Below is a small trained network, with its code and all its weights. Each question gives an input and a class and asks what happens when units are switched off, that is, made to give their printed mean instead of their output.

import numpy as np


def w(rows, s, z=0):
    codes = np.array(rows[::2]) - 128.0
    scale = np.full(codes.shape[1], s)
    scale[-1] = z or s
    return codes * scale


def f(y):
    return np.maximum(y, 0)


def log_softmax(a):
    a = a - a.max(-1, keepdims=True)
    return a - np.log(np.exp(a).sum(-1, keepdims=True))


def net(x, mask):
    res = np.array(x, float).reshape(1, 3) / 4 @ E
    y = f(res @ A[0][:, :-1].T + A[0][:, -1])
    res = res + np.where(mask, y, B[0][:, -1]) @ B[0][:, :-1]
    return log_softmax(res[-1] @ U[:, :-1].T + U[:, -1])


A, B = {}, {}
E = w([
[168,144,3,103,170,143,134,52,123,155],'x0',
[177,145,117,118,80,202,174,161,80,106],'x1',
[174,136,185,108,182,114,77,118,58,65],'x2',
],0.016)
A[0] = w([
[117,133,131,99,118,117,161,154,173,203,231],'neuron 1',
[54,95,139,155,183,38,51,79,168,185,158],'neuron 2',
[175,194,84,100,206,183,107,59,150,162,88],'neuron 3',
[163,159,56,100,165,100,158,112,138,192,103],'neuron 4',
[164,133,118,127,103,165,155,156,97,104,253],'neuron 5',
[128,139,55,88,172,177,143,56,161,159,161],'neuron 6',
[76,75,74,188,52,137,211,121,214,194,110],'neuron 7',
[170,135,116,152,91,254,208,185,89,72,68],'neuron 8',
[154,133,102,112,111,161,191,164,85,58,71],'neuron 9',
[203,155,143,130,189,90,82,145,89,68,66],'neuron 10',
[167,178,93,96,66,206,180,145,38,120,120],'neuron 11',
[183,111,123,69,51,214,154,139,105,182,110],'neuron 12',
[196,161,176,66,200,110,82,95,83,84,112],'neuron 13',
[98,92,212,118,55,100,115,175,133,65,69],'neuron 14',
[153,92,174,95,220,176,48,76,46,81,104],'neuron 15',
[136,131,132,112,166,132,59,107,60,42,160],'neuron 16',
[188,142,60,83,168,121,144,64,115,121,89],'neuron 17',
[104,70,115,154,211,82,61,79,193,129,144],'neuron 18',
[50,104,48,177,82,164,225,157,213,189,71],'neuron 19',
[147,189,52,68,192,151,120,66,145,123,142],'neuron 20',
[55,79,226,220,69,134,124,218,188,116,150],'neuron 21',
[42,50,124,116,184,65,52,102,159,191,66],'neuron 22',
],0.0092,0.014)
B[0] = w([
[131,73,74,106,133,120,20,149,108,116,230],'neuron 1',
[191,133,88,185,84,125,154,103,56,54,234],'neuron 2',
[117,158,219,68,138,43,180,177,175,117,204],'neuron 3',
[129,134,178,71,168,81,144,180,138,133,202],'neuron 4',
[210,139,69,159,172,150,34,107,98,47,246],'neuron 5',
[144,126,193,92,189,111,67,191,127,122,245],'neuron 6',
[53,54,48,61,97,145,128,132,139,168,249],'neuron 7',
[109,174,148,169,88,43,230,79,99,98,212],'neuron 8',
[127,170,134,145,99,105,218,68,115,117,168],'neuron 9',
[21,71,115,50,70,151,182,88,106,179,176],'neuron 10',
[162,154,151,165,76,111,148,119,52,79,227],'neuron 11',
[143,96,121,182,111,76,185,75,93,80,203],'neuron 12',
[42,44,89,128,134,186,134,111,148,132,206],'neuron 13',
[111,166,196,132,182,43,159,191,167,190,187],'neuron 14',
[56,36,86,64,108,187,122,136,118,153,209],'neuron 15',
[89,40,21,83,112,162,88,164,115,149,211],'neuron 16',
[137,150,191,103,188,2,165,187,167,162,201],'neuron 17',
[202,152,139,176,93,100,138,74,73,63,214],'neuron 18',
[20,51,116,81,93,186,128,93,106,155,245],'neuron 19',
[121,157,173,144,186,104,116,141,172,105,233],'neuron 20',
[148,128,170,84,221,35,111,167,193,111,243],'neuron 21',
[161,182,145,205,63,67,254,43,31,115,190],'neuron 22',
],0.009,0.017)
U = w([
[72,103,90,99,120,139,124,127,126,126,123],'0',
[131,138,188,109,164,107,129,172,145,117,95],'1',
[155,142,126,158,105,120,171,89,98,93,103],'2',
[188,125,73,136,152,143,2,133,122,87,249],'3',
[117,163,122,140,117,143,102,123,127,137,111],'4',
[144,148,113,137,118,141,126,112,133,140,110],'5',
[130,138,137,124,118,157,117,134,147,131,112],'6',
[138,137,124,127,128,143,139,127,126,150,109],'7',
],0.021,0.012)

Each question gives the input, the list of numbers given to net, and the class t.
The units are the neurons (one row each of A and B). Each row of codes is followed by its name. A weight is (code - 128) times the scale printed after its matrix; where a second scale follows, it is the last column's (A, B and U).
mask holds one flag per neuron, in row order. A switched-off neuron (its flag False) gives its mean, the last column of its row in B, instead of its output. The means were averaged over made-up inputs and are rounded, as every weight is.
A unit's drop is (log p(t) with every unit on - log p(t) with that unit switched off) / (log p(t) with every unit on - log p(t) with every unit switched off).
The circuit of an input: a set's keep is (log p(t) with only the set's units on - log p(t) with every unit switched off) / (log p(t) with every unit on - log p(t) with every unit switched off). Starting from the 12 units with the biggest drops (on a tie, the unit counted first), units are removed one at a time, each time the one whose removal leaves the highest keep (on an exact tie, the one counted first), for as long as the keep stays at least 0.8.
circuit, biggest first: the units of the circuit, biggest drop first
unit that matters most: the unit with the biggest drop
k most important neurons: the k neurons with the biggest drops, biggest first
drop of u: that unit's drop, to one decimal
input [6,2,7], class 0: circuit, biggest first : (neuron 15)
input [-3,-3,-2], class 3: 2 most important neurons : (neuron 3; neuron 8)
input [5,4,5], class 0: 3 most important neurons : (neuron 16; neuron 15; neuron 13)
input [2,3,3], class 3: 4 most important neurons : (neuron 19; neuron 7; neuron 5; neuron 22)
input [3,0,3], class 3: 4 most important neurons : (neuron 19; neuron 7; neuron 8; neuron 14)
input [6,-8,-1], class 2: 2 most important neurons : (neuron 22; neuron 2)
input [6,-1,7], class 0: 2 most important neurons : (neuron 15; neuron 16)
input [-6,-8,7], class 2: 4 most important neurons : (neuron 22; neuron 2; neuron 18; neuron 7)
input [-3,-6,-5], class 2: 3 most important neurons : (neuron 22; neuron 2; neuron 18)
input [7,-7,-4], class 1: 2 most important neurons : (neuron 6; neuron 4)
input [0,3,2], class 3: 2 most important neurons : (neuron 22; neuron 5)
input [4,-7,1], class 2: drop of neuron 22 : 0.1
input [6,0,1], class 1: drop of neuron 11 : 0.0
input [0,-1,-3], class 3: drop of neuron 10 : 0.1
input [-1,-8,6], class 2: unit that matters most : neuron 22
input [4,2,-3], class 1: drop of neuron 16 : 0.2
